Below is a small trained network, with its code and all its weights. Each question gives an input and a class and asks what happens when units are switched off, that is, made to give their printed mean instead of their output.

import numpy as np


def w(rows, s, z=0):
    codes = np.array(rows[::2]) - 128.0
    scale = np.full(codes.shape[1], s)
    scale[-1] = z or s
    return codes * scale


def norm(h):
    return h / np.sqrt((h * h).mean(-1, keepdims=True) + 1e-5)


def f(y):
    return np.maximum(y, 0)


def log_softmax(a):
    a = a - a.max(-1, keepdims=True)
    return a - np.log(np.exp(a).sum(-1, keepdims=True))


def net(x, mask):
    res = np.array(x, float).reshape(1, 4) / 4 @ E
    u = 0
    for l in range(4):
        y = f(norm(res) @ A[l][:, :-1].T + A[l][:, -1])
        res = res + np.where(mask[u : u + 9], y, B[l][:, -1]) @ B[l][:, :-1]
        u += 9
    return log_softmax(norm(res)[-1] @ U[:, :-1].T + U[:, -1])


A, B = {}, {}
E = w([
[186,139,77,118,156,227],'x0',
[138,69,228,167,10,210],'x1',
[2,143,44,137,61,160],'x2',
[98,215,200,137,156,176],'x3',
],0.0061)
A[0] = w([
[48,134,53,157,181,122,75],'0.n0',
[137,65,53,77,106,72,119],'0.n1',
[156,67,56,176,193,196,67],'0.n2',
[71,130,168,246,101,28,66],'0.n3',
[169,127,158,108,187,72,52],'0.n4',
[87,95,197,148,137,27,2],'0.n5',
[132,45,100,161,93,3,98],'0.n6',
[42,241,209,119,183,123,132],'0.n7',
[178,69,116,121,54,45,122],'0.n8',
],0.0072,0.0048)
B[0] = w([
[154,112,143,108,34,82,201],'0.n0',
[50,97,163,247,192,166,221],'0.n1',
[88,129,131,85,219,166,180],'0.n2',
[71,151,165,10,113,166,207],'0.n3',
[180,139,197,154,35,59,185],'0.n4',
[87,132,203,25,186,70,177],'0.n5',
[68,111,124,138,227,148,236],'0.n6',
[61,45,138,253,215,158,253],'0.n7',
[113,105,197,176,155,164,227],'0.n8',
],0.0064,0.0042)
A[1] = w([
[164,167,110,43,152,254,50],'1.n0',
[82,199,99,150,161,12,152],'1.n1',
[177,57,60,122,132,156,198],'1.n2',
[118,96,185,122,26,120,91],'1.n3',
[223,73,206,55,133,69,103],'1.n4',
[106,138,166,100,123,177,29],'1.n5',
[45,121,52,67,65,151,5],'1.n6',
[65,124,115,154,64,120,63],'1.n7',
[130,143,122,63,120,129,76],'1.n8',
],0.01,0.0025)
B[1] = w([
[82,135,163,80,172,59,202],'1.n0',
[228,67,134,49,64,255,245],'1.n1',
[76,146,174,90,213,120,199],'1.n2',
[206,54,103,52,135,179,223],'1.n3',
[99,219,79,198,58,73,253],'1.n4',
[153,106,129,110,142,111,181],'1.n5',
[121,243,128,175,103,77,207],'1.n6',
[197,193,63,167,152,58,208],'1.n7',
[136,188,123,174,204,184,129],'1.n8',
],0.0084,0.0048)
A[2] = w([
[222,95,153,70,177,157,214],'2.n0',
[184,109,150,155,187,19,78],'2.n1',
[191,62,157,222,222,122,181],'2.n2',
[49,167,126,1,143,84,25],'2.n3',
[179,157,94,68,200,135,101],'2.n4',
[201,204,112,217,111,69,27],'2.n5',
[199,169,72,14,174,135,3],'2.n6',
[155,214,110,178,86,73,177],'2.n7',
[223,81,122,118,78,176,24],'2.n8',
],0.0074,0.0014)
B[2] = w([
[56,106,124,156,52,81,228],'2.n0',
[87,190,160,126,113,168,195],'2.n1',
[123,127,109,248,66,161,254],'2.n2',
[155,108,212,127,131,54,188],'2.n3',
[65,52,118,42,37,163,187],'2.n4',
[191,237,90,174,84,64,215],'2.n5',
[148,59,120,94,14,132,182],'2.n6',
[71,198,81,139,83,3,215],'2.n7',
[143,89,186,46,39,129,186],'2.n8',
],0.0062,0.0054)
A[3] = w([
[65,111,27,130,114,112,89],'3.n0',
[124,61,170,127,45,137,40],'3.n1',
[136,130,79,62,125,110,67],'3.n2',
[167,104,118,96,96,136,12],'3.n3',
[79,138,255,54,153,31,232],'3.n4',
[104,99,115,220,194,175,102],'3.n5',
[50,111,29,88,118,149,122],'3.n6',
[105,126,99,109,27,170,49],'3.n7',
[188,201,203,196,172,136,249],'3.n8',
],0.0081,0.0016)
B[3] = w([
[106,145,198,252,131,141,172],'3.n0',
[114,118,107,44,107,138,218],'3.n1',
[178,46,196,139,69,182,146],'3.n2',
[205,84,171,81,82,193,149],'3.n3',
[98,171,2,64,199,129,254],'3.n4',
[115,30,124,173,107,205,184],'3.n5',
[141,150,250,125,109,132,173],'3.n6',
[204,134,149,85,118,38,193],'3.n7',
[91,121,89,169,138,111,204],'3.n8',
],0.0069)
U = w([
[132,232,132,235,42,32,172],'0',
[170,49,181,45,12,130,170],'1',
[49,51,183,252,187,191,173],'2',
[37,137,132,32,222,88,159],'3',
[116,90,64,170,128,128,178],'4',
[247,102,65,156,183,171,2],'5',
[218,93,70,166,168,125,41],'6',
[238,89,81,161,188,153,8],'7',
],0.011,0.0069)

Each question gives the input, the list of numbers given to net, and the class t.
The units are the neurons (one row each of A and B). Each row of codes is followed by its name. A weight is (code - 128) times the scale printed after its matrix; where a second scale follows, it is the last column's (A, B and U).
mask holds one flag per neuron, layer by layer. A switched-off neuron (its flag False) gives its mean, the last column of its row in B, instead of its output. The means were averaged over made-up inputs and are rounded, as every weight is.
A unit's drop is (log p(t) with every unit on - log p(t) with that unit switched off) / (log p(t) with every unit on - log p(t) with every unit switched off).
The circuit of an input: a set's keep is (log p(t) with only the set's units on - log p(t) with every unit switched off) / (log p(t) with every unit on - log p(t) with every unit switched off). Starting from the 12 units with the biggest drops (on a tie, the unit counted first), units are removed one at a time, each time the one whose removal leaves the highest keep (on an exact tie, the one counted first), for as long as the keep stays at least 0.8.
circuit, biggest first: the units of the circuit, biggest drop first
unit that matters most: the unit with the biggest drop
k most important neurons: the k neurons with the biggest drops, biggest first
k most important neurons of layer l: the k neurons of layer l with the biggest drops, biggest first
drop when u is switched off: that unit's drop, to one decimal
input [3,6,-7,2], class 0: 2 most important neurons => (1.n4 1.n1)
input [1,-6,-6,-4], class 0: 3 most important neurons => (1.n4 0.n4 1.n3)
input [6,0,2,-3], class 3: unit that matters most => 0.n7
input [-7,4,-2,5], class 3: 2 most important neurons of layer 0 => (0.n3 0.n5)
input [4,-5,7,-7], class 0: 3 most important neurons => (1.n6 0.n0 0.n7)
input [-4,2,-1,3], class 3: circuit, biggest first => (0.n5 3.n4)
input [6,-4,6,4], class 0: 2 most important neurons => (0.n0 1.n6)
input [8,-8,-6,-8], class 1: 2 most important neurons => (2.n4 0.n7)
input [2,4,-6,7], class 2: 3 most important neurons => (0.n7 1.n7 1.n6)
input [2,7,7,-7], class 0: circuit, biggest first => (1.n6 1.n7)
input [6,-8,8,1], class 0: circuit, biggest first => (1.n6 0.n0)
input [-3,6,0,-7], class 2: circuit, biggest first => (0.n6 0.n8)
input [-2,-8,-1,8], class 1: 4 most important neurons => (1.n1 0.n1 0.n8 0.n6)
input [4,1,-8,-6], class 0: circuit, biggest first => (1.n4)
input [1,-4,1,-3], class 1: 3 most important neurons => (1.n1 0.n7 0.n0)
input [-6,1,4,-4], class 3: 2 most important neurons => (0.n3 0.n7)
input [-8,0,-6,2], class 3: 3 most important neurons => (0.n5 0.n3 3.n4)
input [7,6,7,6], class 0: 2 most important neurons of layer 0 => (0.n1 0.n8)
input [8,-2,-6,2], class 3: 2 most important neurons => (1.n0 0.n2)
input [-6,3,-5,-7], class 2: unit that matters most => 0.n6
input [7,-3,4,3], class 3: 2 most important neurons of layer 1 => (1.n0 1.n4)
input [1,5,1,8], class 2: 2 most important neurons => (0.n7 1.n1)
input [5,0,-7,-5], class 0: drop when 1.n4 is switched off => 1.1
